The symbols move the items like this.
q136 φ q464
q136 τ q645
q641 φ q449
q641 τ q308
q392 φ q645
q392 τ q464
q517 φ q949
q517 τ q153
q186 φ q543
q186 τ q378
q122 φ q381
q122 τ q560
q378 φ q517
q378 τ q186
q887 φ q583
q887 τ q870
q946 φ q810
q946 τ q485
q87 φ q940
q87 τ q238
q645 φ q190
q645 τ q136
q153 φ q186
q153 τ q517
q610 φ q136
q610 τ q190
q870 φ q545
q870 τ q887
q849 φ q238
q849 τ q940
q810 φ q364
q810 τ q678
q152 φ q870
q152 τ q583
q363 φ q887
q363 τ q545
q139 φ q392
q139 τ q134
q856 φ q308
q856 τ q449
q762 φ q641
q762 τ q69
q19 φ q849
q19 τ q929
q929 φ q993
q929 τ q19
q559 φ q678
q559 τ q364
q364 φ q155
q364 τ q559
q963 φ q152
q963 τ q580
q79 φ q19
q79 τ q993
q35 φ q153
q35 τ q949
q678 φ q485
q678 τ q810
q381 φ q139
q381 τ q89
q580 φ q35
q580 τ q963
q545 φ q260
q545 τ q363
q89 φ q560
q89 τ q381
q949 φ q963
q949 τ q35
q543 φ q610
q543 τ q895
q895 φ q378
q895 τ q543
q308 φ q69
q308 τ q641
q449 φ q79
q449 τ q856
q485 φ q762
q485 τ q946
q155 φ q363
q155 τ q260
q134 φ q89
q134 τ q139
q940 φ q929
q940 τ q849
q238 φ q122
q238 τ q87
q190 φ q895
q190 τ q610
q464 φ q134
q464 τ q392
q560 φ q87
q560 τ q122
q583 φ q580
q583 τ q152
q260 φ q559
q260 τ q155
q993 φ q856
q993 τ q79
q69 φ q946
q69 τ q762

The rows follow the links: the fewer symbols apart two items are, the more alike their rows tend to be.

Each row is also shifted at random along 6 hidden directions that mean nothing.

Each row, then its item:
[  74,    7,   10,  -11,  -19,  -15,    6,    6,   20,   -3,   -4,   20,  -11,    1,   16,   -5,    7,    2,    8,   16,  -17,  -17,   20,   -7,   -6,   -8,   11,  -13,  -18,   23,   -6,   23,  -11,    0,  -13,  -20,  -11,   13,   23,   14,    4,  -29]: q856
[ -56,   -8,  -24,   15,   14,    9,  -18,  -12,  -30,  -33,   -5,  -58,   13,  -17,  -27,    3,  -27,   23,   -7,  -35,    5,   13,  -54,    5,  -20,  -87,   -4,  -11,   -5,  -13,   49,  -17,   -7,   11,   57,   -8,   23,  -39,  -39,  -22,  -35,   39]: q363
[  89,    8,   27,  -14,    4,  -11,   11,    3,   -7,   19,    1,   -9,  -30,  -16,   -5,   42,   13,   37,  -12,   -5,   25,  -28,   21,    4,   -5,   -5,   38,    9,  -44,  -29,  -11,  -15,  -25,   11,    3,   10,  -12,  -25,    1,   24,   -3,  -51]: q79
[  40,   -7,   14,   11,    5,    4,   19,  -12,   10,  -22,   -7,  -46,  -13,   19,   10,   28,   20,   21,  -18,  -51,   20,   13,   -8,   -9,  -38,   16,  -10,  -17,    6,  -47,    1,  -43,   -5,    1,    6,   10,   -1,  -28,  -26,   47,   33,  -27]: q364
[  12,    8,   -7,  -10,    2,   -8,    4,   23,   26,   30,  -22,   -7,    4,    5,    5,   13,   19,   27,   32,   30,  -34,   -6,   -7,   -6,  -11,   15,   22,   -8,  -40,   26,    2,   26,    0,   11,   11,  -28,  -21,   28,   38,   29,   -1,  -36]: q678
[  55,   27,   12,   36,  -14,   -6,    6,    0,   27,  -29,  -17,   -4,   12,   36,    7,  -20,  -18,  -20,   10,  -37,   -9,    9,  -28,  -29,  -30,   16,  -25,   -6,   38,   -8,   45,  -21,   25,    6,   -6,  -21,   10,    1,   26,  -14,    9,    9]: q69
[  -3,  -25,    9,  -18,   -4,    3,   28,   -1,   31,  -23,    7,   -4,    0,   32,   20,   -6,   21,   -9,   -9,    0,   11,   -3,   23,   20,  -26,   35,  -20,  -13,   26,  -47,  -42,  -19,  -41,  -24,  -43,   20,  -24,    8,  -20,   68,   30,  -15]: q190
[  57,   20,   24,   -7,    3,  -18,    4,   13,   25,    1,  -16,   21,  -15,    5,   10,  -29,  -18,   -3,   22,   27,  -15,  -28,  -15,  -56,   -9,  -29,    2,   13,  -13,   22,   36,   16,   23,   13,  -18,  -32,  -12,    8,   55,  -29,   -1,   -3]: q308
[  21,   31,  -23,   43,  -16,   12,  -21,   11,   25,  -19,  -14,   13,   30,   19,  -30,  -10,  -14,  -24,   -2,  -41,  -16,   -2,  -25,   20,  -13,   -9,  -15,   -5,   28,  -15,   34,  -11,    5,   11,   -6,  -43,   10,   14,   26,  -32,  -57,    9]: q485
[  42,  -20,  -17,   45,  -28,    2,    2,   -3,   -9,   23,   26,  -35,   43,  -31,  -25,   74,   23,   32,    0,  -40,   14,   16,    3,   28,  -23,   61,   41,  -37,  -34,   -6,   -8,  -30,  -20,    5,   65,   16,   -6,  -54,  -23,   28,    6,  -14]: q887
[-149,   -2,   27,  -15,   53,   -3,    0,   16,   16,   23,  -22,   57,   -5,   10,    6,  -63,  -42,  -41,   51,   59,  -27,  -35,  -21,  -56,   10,   21,   -6,   42,   -9,   26,   34,   21,   48,    2,  -49,    2,   -3,   19,   70,  -55,   30,   32]: q645
[  70,   13,    2,   10,  -13,  -18,    8,   19,   15,  -18,   -5,    7,   -4,   21,  -11,   52,   19,   14,  -23,  -36,   26,  -26,   26,   24,    1,  -17,   31,    6,   -8,  -46,   -4,  -13,  -17,   21,  -10,  -18,   -6,  -26,   19,   -3,  -50,  -34]: q810
[ -30,    6,   39,  -30,   42,   -5,    8,   20,    6,   47,   -5,   33,  -20,   -8,  -15,  -17,  -19,   -2,   21,   56,   25,  -40,    2,  -34,   22,   29,    8,   61,  -13,  -16,   -3,   -3,   22,    5,  -43,   20,  -22,   11,   45,  -14,   15,   -2]: q378
[  44,   16,   30,    4,   14,   -2,   -2,    9,  -19,   68,   20,   36,   -6,  -56,  -19,    0,   -9,    7,   27,   52,   22,  -16,   -4,  -83,   45,   42,    7,   48,  -29,   45,    1,   -2,   76,   15,    0,    1,   -8,    6,   65,  -54,   31,    9]: q152
[-107,   -5,   -7,  -50,   35,   27,  -11,  -28,  -21,  -39,  -10,  -21,  -52,   30,   20,  -43,   -2,  -10,  -46,  -20,    5,   26,   -3,   24,   10,  -59,  -64,   16,   48,  -35,  -30,    0,  -11,  -15,  -38,   24,   18,   44,  -68,   26,    8,   11]: q134
[  27,   11,   32,  -55,   30,  -11,   10,   15,   18,   21,  -27,   17,  -53,    3,   12,  -16,    4,   16,    4,   41,   -3,  -52,   18,  -19,   -1,  -35,   14,   34,  -48,  -15,  -12,   22,  -18,    6,  -61,  -22,  -23,   28,   47,   23,   -2,  -55]: q762
[ -91,  -41,  -31,  -39,   -2,  -11,   -9,    0,  -28,    1,    5,    7,    1,  -11,    7,   27,   10,   14,   -6,   28,  -22,   -5,   45,   79,   15,  -31,   55,  -26,  -52,   21,  -37,   48,  -71,   -8,   27,   30,    3,  -13,  -45,   24,  -30,  -11]: q580
[ -27,    2,  -15,  -48,   10,  -38,   -1,   51,    4,  -17,   -4,   34,    1,  -16,  -24,  -46,  -43,    1,   24,  100,    3,  -62,  -29,  -38,   37, -167,   22,   42,  -20,   31,   47,   55,   -6,   22,   -9,  -47,  -10,   -3,   45,  -78,  -87,   57]: q186
[ 103,   16,   26,    7,  -13,    0,    4,   10,   -3,   34,   43,   68,  -13,  -32,  -25,   36,   17,  -12,  -32,   12,   64,  -33,   64,    3,   55,   54,   14,   48,   12,  -36,  -58,  -25,   11,    1,  -54,   18,  -19,   -3,   31,  -19,  -17,  -23]: q949
[ -46,    9,    9,  -35,   38,  -11,   21,   31,   12,   20,  -20,  -18,  -17,   19,   -2,  -22,  -13,   24,   29,   53,   15,   -1,  -43,  -47,   10,  -33,  -13,   40,    9,   -2,   18,    8,   26,   12,   -2,   -2,  -15,   20,   19,   -2,    7,   19]: q136

From each start, follow one symbol. Which item do you reach?
Answer with the item's name.
---
[  63,    1,  -13,    9,  -21,   -5,    5,   11,  -10,   38,   15,  -21,   17,  -35,   -8,   38,   25,   32,   15,   22,    6,   25,  -10,  -19,   16,   18,   14,  -11,  -24,   47,  -16,   10,   22,    8,   53,   -8,   -7,    1,    7,    5,    8,   -4]
φ: q545
---
[-110,  -25,  -18,  -12,   -2,   12,  -11,  -26,  -17,  -41,    6,   14,   10,   17,   23,  -45,  -21,  -45,   -9,   -2,  -33,   14,    9,   37,   -6,  -15,  -21,  -26,   30,   19,    1,   22,  -27,  -27,   -8,   28,   23,    6,  -50,  -11,   13,   43]
τ: q949
---
[ -24,   13,   29,    1,   32,   41,  -32,  -50,  -22,    7,   16,   31,  -30,  -42,    1,  -80,  -31,  -43,  -14,    0,   -8,   -2,  -19,  -65,   16,    5,  -64,   29,   18,   22,    8,  -13,   70,  -12,  -50,   -4,   19,   41,   19,  -53,   43,   30]
φ: q940
---
[ -30,    6,   14,   24,   -9,   -7,   16,   11,   30,   17,    1,   49,   25,   39,   16,   -7,   -3,  -41,   23,    7,   -3,   10,   22,    0,    8,  115,   -8,    7,   48,    0,  -17,  -13,   22,   -6,  -33,   29,   -2,   13,   26,    1,   39,    9]
τ: q895
---
[ -29,  -43,  -57,  -33,  -33,  -27,    6,   27,    0,  -50,    0,  -22,   17,   10,    3,   46,   32,   41,  -15,   19,  -10,   -8,   28,   74,    2, -116,   49,  -44,  -34,    4,  -23,   47,  -92,    3,   40,  -27,  -10,  -30,  -40,   24,  -84,   -6]
τ: q134
---
[   3,   -4,    2,   13,   -8,    9,   -2,  -26,  -25,  -12,   -3,  -47,   -6,   14,   17,   32,    7,   15,  -23,  -66,   -2,   35,    3,   48,  -31,   36,    9,  -30,    8,  -19,   -3,  -23,  -26,   -6,   37,   42,   22,  -28,  -70,   43,   30,  -19]
φ: q849
---
[  16,  -10,   -6,  -35,  -16,   14,   -3,  -48,   -2,  -72,    1,  -18,  -32,   20,   48,  -58,    6,  -23,  -36,  -21,  -35,   21,   12,   27,  -31,  -70,  -53,  -47,   32,    4,  -21,   24,  -43,  -30,  -27,   -8,   19,   42,  -67,   44,   21,   -6]
φ: q856
---
[  -2,   -3,   12,    1,    2,   -9,   21,   30,   27,   47,    1,   35,   15,   15,  -10,   44,   25,   -1,   11,   19,   24,  -24,   46,   38,   12,  105,   40,   21,   -6,  -36,  -43,   -9,  -23,   -3,  -34,   26,  -35,    3,   24,   41,    4,  -35]
τ: q543
---
[ -48,   25,   -2,    7,   30,   18,  -28,    6,  -23,   30,    1,   26,   -8,  -31,  -40,  -11,  -15,   -7,  -11,    5,   16,   -9,  -13,  -11,   45,  -14,  -12,   46,    2,    2,    8,   -8,   44,   14,  -12,  -12,   13,   20,   28,  -58,  -37,   17]
τ: q381
---
[ -27,    9,    4,   11,   39,   25,  -10,   -4,  -18,   72,  -15,  -69,   10,  -46,  -23,  -14,  -17,   37,   51,   20,  -12,   38,  -89,  -73,  -23,   47,  -24,   10,  -20,   52,   43,  -19,   73,    8,   69,    6,    1,   11,    2,    3,   68,   23]
φ: q87
---
[ -56,    7,   10,  -87,   47,  -19,    6,   38,  -10,   24,  -12,   39,  -66,   -4,   -5,    7,    9,   33,  -16,   78,   35,  -55,   33,   -2,   68,  -99,   26,   75,  -41,  -24,  -39,   46,  -17,   17,  -54,   -8,  -24,   30,   33,  -12,  -58,  -36]
τ: q392
---
[ 118,   20,    2,   -2,   -6,  -14,   -3,   22,    3,  -13,   -3,  -24,  -14,  -17,  -36,   21,   -6,   32,  -16,  -12,   30,  -40,  -18,   -2,  -14,  -90,   21,   14,  -17,  -40,   30,  -21,  -28,   22,    5,  -34,   -9,  -20,    7,   -6,  -66,  -14]
φ: q79
---
[  -3,    3,  -65,   48,  -53,   16,  -10,   -1,   16,  -29,  -14,  -62,   56,   39,    3,   29,   30,    5,    3,  -70,  -44,   79,  -26,   76,  -40,   35,  -19,  -77,   42,   16,   -6,    2,  -33,   -9,   72,  -14,   18,   17,  -62,   58,  -16,    2]
τ: q364
---
[   4,  -16,  -40,   26,  -57,  -15,    1,   23,    9,    4,   21,   42,   52,   16,   -9,   64,   27,  -15,   -3,   -4,   -4,    4,   66,  101,   21,   61,   61,  -32,    3,    1,  -42,   23,  -61,  -10,   18,   16,   -5,  -22,  -16,   12,  -49,  -11]
τ: q517
---
[   2,   -8,   15,  -29,   21,   21,  -11,  -34,  -16,    7,    1,  -36,  -28,  -38,   20,  -58,  -13,    4,   13,   27,  -23,   17,  -37,  -58,  -20,  -26,  -49,  -11,  -16,   45,    6,    7,   25,  -12,    5,   -5,    5,   36,  -15,   14,   63,   12]
τ: q849
---
[  73,    3,  -15,   16,  -37,    4,   -2,   -8,    0,   -6,   28,   22,   10,  -24,    2,   14,   27,   -8,  -20,   -4,    4,   12,   27,   -4,   25,    5,   -9,  -12,   10,   25,  -32,    8,   11,   -6,   -3,  -22,   -5,   11,   14,  -13,  -15,  -10]
τ: q363
---
[ -80,  -11,   21,  -32,   23,    4,  -14,  -38,  -39,   -6,    4,   41,  -49,   11,   42,    4,    8,  -21,  -40,  -27,   -7,   -4,   72,   45,   28,   21,   21,    3,  -18,   -5,  -42,   18,  -13,  -18,  -36,   50,   29,   -4,  -33,   -3,   29,  -39]
τ: q940
---
[  -5,  -22,  -33,   71,  -37,   10,    9,  -21,    6,  -35,    8,  -55,   71,   11,    7,    5,   -4,   -9,   20,  -55,  -24,   59,  -52,  -14,  -55,   48,  -26,  -70,   40,   32,   41,  -32,   16,   -8,   79,    2,   20,  -41,  -33,    5,   41,   55]
τ: q89
